Below is a small trained network, with its code and all its weights. Each question gives an input and a class and asks what happens when units are switched off, that is, made to give their printed mean instead of their output.

import numpy as np


def w(rows, s, z=0):
    codes = np.array(rows[::2]) - 128.0
    scale = np.full(codes.shape[1], s)
    scale[-1] = z or s
    return codes * scale


def f(y):
    return np.maximum(y, 0)


def log_softmax(a):
    a = a - a.max(-1, keepdims=True)
    return a - np.log(np.exp(a).sum(-1, keepdims=True))


def net(x, mask):
    res = np.array(x, float).reshape(1, 5) / 4 @ E
    y = f(res @ A[0][:, :-1].T + A[0][:, -1])
    res = res + np.where(mask, y, B[0][:, -1]) @ B[0][:, :-1]
    return log_softmax(res[-1] @ U[:, :-1].T + U[:, -1])


A, B = {}, {}
E = w([
[143,48,162,143,12,60],'x0',
[129,129,128,129,127,129],'x1',
[185,128,125,74,182,2],'x2',
[162,130,50,10,79,182],'x3',
[227,229,79,161,92,107],'x4',
],0.0095)
A[0] = w([
[118,179,202,224,172,107,159],'N0',
[124,95,101,144,170,82,126],'N1',
[158,82,128,147,51,98,97],'N2',
[157,118,152,200,48,197,109],'N3',
[104,69,178,84,164,146,92],'N4',
[117,96,38,34,114,162,103],'N5',
[142,116,116,101,152,86,3],'N6',
[114,42,151,84,139,138,77],'N7',
[168,156,90,23,93,169,107],'N8',
[173,99,162,69,165,70,95],'N9',
[103,97,127,171,93,172,158],'N10',
[159,36,123,119,35,57,112],'N11',
[177,198,170,119,139,153,169],'N12',
[147,133,165,82,113,89,119],'N13',
[127,155,100,97,226,163,116],'N14',
[111,70,155,94,154,165,24],'N15',
[147,129,155,109,154,44,176],'N16',
[248,169,90,192,73,130,159],'N17',
[131,89,168,157,2,138,120],'N18',
[117,174,118,142,183,148,49],'N19',
[176,178,102,175,80,121,69],'N20',
[163,123,82,78,156,53,168],'N21',
],0.01,0.0048)
B[0] = w([
[104,56,176,75,16,44,252],'N0',
[179,163,132,102,36,173,169],'N1',
[97,128,64,131,203,55,199],'N2',
[106,181,67,160,70,207,212],'N3',
[195,84,169,133,166,254,193],'N4',
[134,98,145,168,78,35,244],'N5',
[153,144,85,214,118,160,152],'N6',
[199,52,177,120,182,163,192],'N7',
[149,120,201,136,67,20,252],'N8',
[128,158,115,181,88,203,206],'N9',
[113,187,91,125,99,173,207],'N10',
[54,189,109,178,223,90,249],'N11',
[119,85,136,74,170,134,201],'N12',
[117,187,89,136,117,146,177],'N13',
[44,161,68,170,182,74,227],'N14',
[178,114,152,189,155,130,168],'N15',
[126,207,96,102,76,202,223],'N16',
[178,29,194,85,215,181,254],'N17',
[136,160,85,116,179,94,227],'N18',
[83,145,97,198,179,61,178],'N19',
[145,92,173,158,187,185,191],'N20',
[125,154,142,133,81,236,241],'N21',
],0.007,0.0091)
U = w([
[63,137,48,160,254,75,82],'0',
[120,90,104,97,133,148,246],'1',
[201,24,161,130,215,194,78],'2',
[137,161,61,153,45,222,77],'3',
[135,46,161,143,36,29,87],'4',
],0.0087,0.013)

Each question gives the input, the list of numbers given to net, and the class t.
The units are the neurons (one row each of A and B). Each row of codes is followed by its name. A weight is (code - 128) times the scale printed after its matrix; where a second scale follows, it is the last column's (A, B and U).
mask holds one flag per neuron, in row order. A switched-off neuron (its flag False) gives its mean, the last column of its row in B, instead of its output. The means were averaged over made-up inputs and are rounded, as every weight is.
A unit's drop is (log p(t) with every unit on - log p(t) with that unit switched off) / (log p(t) with every unit on - log p(t) with every unit switched off).
The circuit of an input: a set's keep is (log p(t) with only the set's units on - log p(t) with every unit switched off) / (log p(t) with every unit on - log p(t) with every unit switched off). Starting from the 12 units with the biggest drops (on a tie, the unit counted first), units are removed one at a time, each time the one whose removal leaves the highest keep (on an exact tie, the one counted first), for as long as the keep stays at least 0.8.
circuit, biggest first: the units of the circuit, biggest drop first
unit that matters most: the unit with the biggest drop
top k neurons: the k neurons with the biggest drops, biggest first
input [3,-4,5,5,3], class 3: circuit, biggest first -> [N21]
input [-6,-4,7,6,-3], class 3: top 2 neurons -> [N21; N9]
input [8,-8,4,4,-8], class 0: top 3 neurons -> [N11; N2; N17]
input [2,2,-4,-1,-2], class 3: circuit, biggest first -> [N17; N3]
input [3,5,7,5,6], class 3: top 3 neurons -> [N21; N16; N9]
input [3,3,8,8,0], class 3: circuit, biggest first -> [N21; N9]
input [-4,0,-2,7,3], class 4: circuit, biggest first -> [N8; N5]
input [4,2,2,1,5], class 2: top 2 neurons -> [N17; N14]
input [-1,-4,-2,-3,-6], class 2: circuit, biggest first -> [N4; N7]
input [-1,4,2,0,5], class 2: circuit, biggest first -> [N17; N20]
input [8,-2,-8,5,-7], class 0: top 2 neurons -> [N11; N18]
input [-6,4,1,1,7], class 2: top 2 neurons -> [N17; N11]
input [4,-4,8,4,-6], class 3: circuit, biggest first -> [N9; N16; N21]
input [-5,-1,5,-3,-6], class 2: top 2 neurons -> [N4; N11]
input [4,-1,8,-5,-6], class 3: unit that matters most -> N16
input [7,6,-7,7,-2], class 0: circuit, biggest first -> [N11; N18]
input [-8,-5,-8,7,1], class 0: circuit, biggest first -> [N14; N19]
input [6,-3,0,-3,7], class 2: top 4 neurons -> [N17; N20; N14; N19]
input [5,-1,-6,8,-7], class 4: top 3 neurons -> [N5; N8; N17]
input [-1,-1,3,-8,-6], class 4: unit that matters most -> N0
input [-4,-1,5,5,-1], class 3: circuit, biggest first -> [N21; N17]
input [7,0,7,7,-2], class 0: top 3 neurons -> [N11; N2; N0]
input [-3,0,1,8,-1], class 4: top 2 neurons -> [N8; N5]
